Below is a small trained network, with its code and all its weights. Each question gives an input and a class and asks what happens when units are switched off, that is, made to give their printed mean instead of their output.

import numpy as np


def w(rows, s, z=0):
    codes = np.array(rows[::2]) - 128.0
    scale = np.full(codes.shape[1], s)
    scale[-1] = z or s
    return codes * scale


def norm(h):
    return h / np.sqrt((h * h).mean(-1, keepdims=True) + 1e-5)


def f(y):
    return np.maximum(y, 0)


def log_softmax(a):
    a = a - a.max(-1, keepdims=True)
    return a - np.log(np.exp(a).sum(-1, keepdims=True))


def net(x, mask):
    res = np.array(x, float).reshape(1, 4) / 4 @ E
    u = 0
    for l in range(4):
        y = f(norm(res) @ A[l][:, :-1].T + A[l][:, -1])
        res = res + np.where(mask[u : u + 4], y, B[l][:, -1]) @ B[l][:, :-1]
        u += 4
    return log_softmax(norm(res)[-1] @ U[:, :-1].T + U[:, -1])


A, B = {}, {}
E = w([
[168,216,102,73,224,127,57,183,116],'x0',
[132,126,194,158,153,128,90,1,158],'x1',
[113,167,118,98,78,109,90,132,144],'x2',
[89,127,181,104,165,230,129,99,21],'x3',
],0.0093)
A[0] = w([
[131,105,180,50,115,105,128,48,102,3],'0.n1',
[106,60,91,166,69,191,147,115,72,76],'0.n2',
[153,105,151,47,193,93,138,140,196,27],'0.n3',
[178,58,18,173,85,96,136,254,216,176],'0.n4',
],0.0076,0.0017)
B[0] = w([
[148,73,193,152,131,100,171,97,98,168],'0.n1',
[116,108,83,128,68,92,65,145,153,191],'0.n2',
[255,164,74,106,130,110,99,54,57,158],'0.n3',
[90,68,207,159,130,142,132,153,151,254],'0.n4',
],0.0097,0.0089)
A[1] = w([
[94,253,36,73,234,161,192,221,63,7],'1.n1',
[114,179,242,80,247,215,163,73,184,157],'1.n2',
[203,109,90,162,74,111,116,197,90,191],'1.n3',
[97,234,154,110,202,170,138,151,59,96],'1.n4',
],0.0058,0.0012)
B[1] = w([
[120,87,185,151,132,64,193,115,140,237],'1.n1',
[111,140,118,120,108,111,79,150,168,252],'1.n2',
[64,90,139,60,250,107,71,143,93,226],'1.n3',
[109,165,157,91,84,200,118,119,128,233],'1.n4',
],0.013,0.0036)
A[2] = w([
[119,175,185,137,91,110,230,115,63,59],'2.n1',
[134,146,199,187,86,200,119,26,103,234],'2.n2',
[108,114,125,165,157,39,188,171,169,239],'2.n3',
[144,225,132,105,121,139,245,178,2,2],'2.n4',
],0.0065,0.0014)
B[2] = w([
[25,145,137,177,62,95,166,128,94,159],'2.n1',
[121,141,134,113,171,98,192,201,159,254],'2.n2',
[143,248,155,93,159,188,140,57,125,225],'2.n3',
[78,37,77,100,119,43,139,55,179,155],'2.n4',
],0.011,0.0058)
A[3] = w([
[68,104,56,77,100,146,156,159,35,63],'3.n1',
[166,150,79,157,68,107,215,30,172,27],'3.n2',
[254,227,108,195,122,75,84,85,101,110],'3.n3',
[168,158,69,160,134,75,153,60,186,5],'3.n4',
],0.0079,0.0011)
B[3] = w([
[202,107,68,217,66,141,114,77,128,253],'3.n1',
[154,176,118,6,206,176,77,157,117,226],'3.n2',
[113,78,70,166,64,199,170,119,115,249],'3.n3',
[176,173,143,196,112,90,44,169,106,216],'3.n4',
],0.014,0.0033)
U = w([
[13,47,207,142,94,91,210,107,168,2],'0',
[155,209,183,88,246,161,65,167,155,167],'1',
[155,75,34,232,69,135,68,94,103,229],'2',
],0.012,0.00092)

Each question gives the input, the list of numbers given to net, and the class t.
The units are the neurons (one row each of A and B). Each row of codes is followed by its name. A weight is (code - 128) times the scale printed after its matrix; where a second scale follows, it is the last column's (A, B and U).
mask holds one flag per neuron, layer by layer. A switched-off neuron (its flag False) gives its mean, the last column of its row in B, instead of its output. The means were averaged over made-up inputs and are rounded, as every weight is.
A unit's drop is (log p(t) with every unit on - log p(t) with that unit switched off) / (log p(t) with every unit on - log p(t) with every unit switched off).
The circuit of an input: a set's keep is (log p(t) with only the set's units on - log p(t) with every unit switched off) / (log p(t) with every unit on - log p(t) with every unit switched off). Starting from the 12 units with the biggest drops (on a tie, the unit counted first), units are removed one at a time, each time the one whose removal leaves the highest keep (on an exact tie, the one counted first), for as long as the keep stays at least 0.8.
circuit, biggest first: the units of the circuit, biggest drop first
unit that matters most: the unit with the biggest drop
top k neurons: the k neurons with the biggest drops, biggest first
k most important neurons of layer l: the k neurons of layer l with the biggest drops, biggest first
drop of u: that unit's drop, to one decimal
input [8,-3,5,3], class 0: unit that matters most	1.n1
input [2,-5,-8,1], class 0: top 4 neurons	[3.n2 1.n1 1.n2 0.n2]
input [1,-7,-1,6], class 0: top 2 neurons	[1.n1 0.n4]
input [-7,1,-1,-2], class 1: top 3 neurons	[3.n2 2.n3 1.n4]
input [3,-1,8,6], class 0: top 2 neurons	[1.n1 0.n4]
input [-1,4,-1,-1], class 1: top 2 neurons	[0.n4 1.n4]
input [-5,7,-7,-2], class 1: top 2 neurons	[3.n2 0.n4]
input [1,-7,4,-7], class 1: top 2 neurons	[2.n3 3.n3]
input [-4,-5,-5,1], class 2: top 3 neurons	[3.n1 0.n2 1.n1]
input [-4,2,-3,-4], class 1: circuit, biggest first	[3.n2 2.n3]
input [1,-6,1,6], class 0: 2 most important neurons of layer 0	[0.n4 0.n3]
input [-8,-5,-3,7], class 2: top 2 neurons	[3.n1 0.n2]
input [5,-6,3,1], class 0: top 2 neurons	[1.n1 0.n2]
input [6,3,8,-4], class 2: unit that matters most	3.n3
input [-7,-3,4,7], class 2: 2 most important neurons of layer 0	[0.n2 0.n4]
input [8,6,8,-7], class 2: drop of 3.n3	0.4
input [8,4,2,-7], class 2: drop of 3.n3	0.5
input [-4,8,-4,-4], class 1: drop of 3.n2	0.1
input [-3,-5,7,2], class 2: drop of 3.n1	0.6
input [3,-3,4,4], class 0: most important neuron of layer 1	[1.n1]
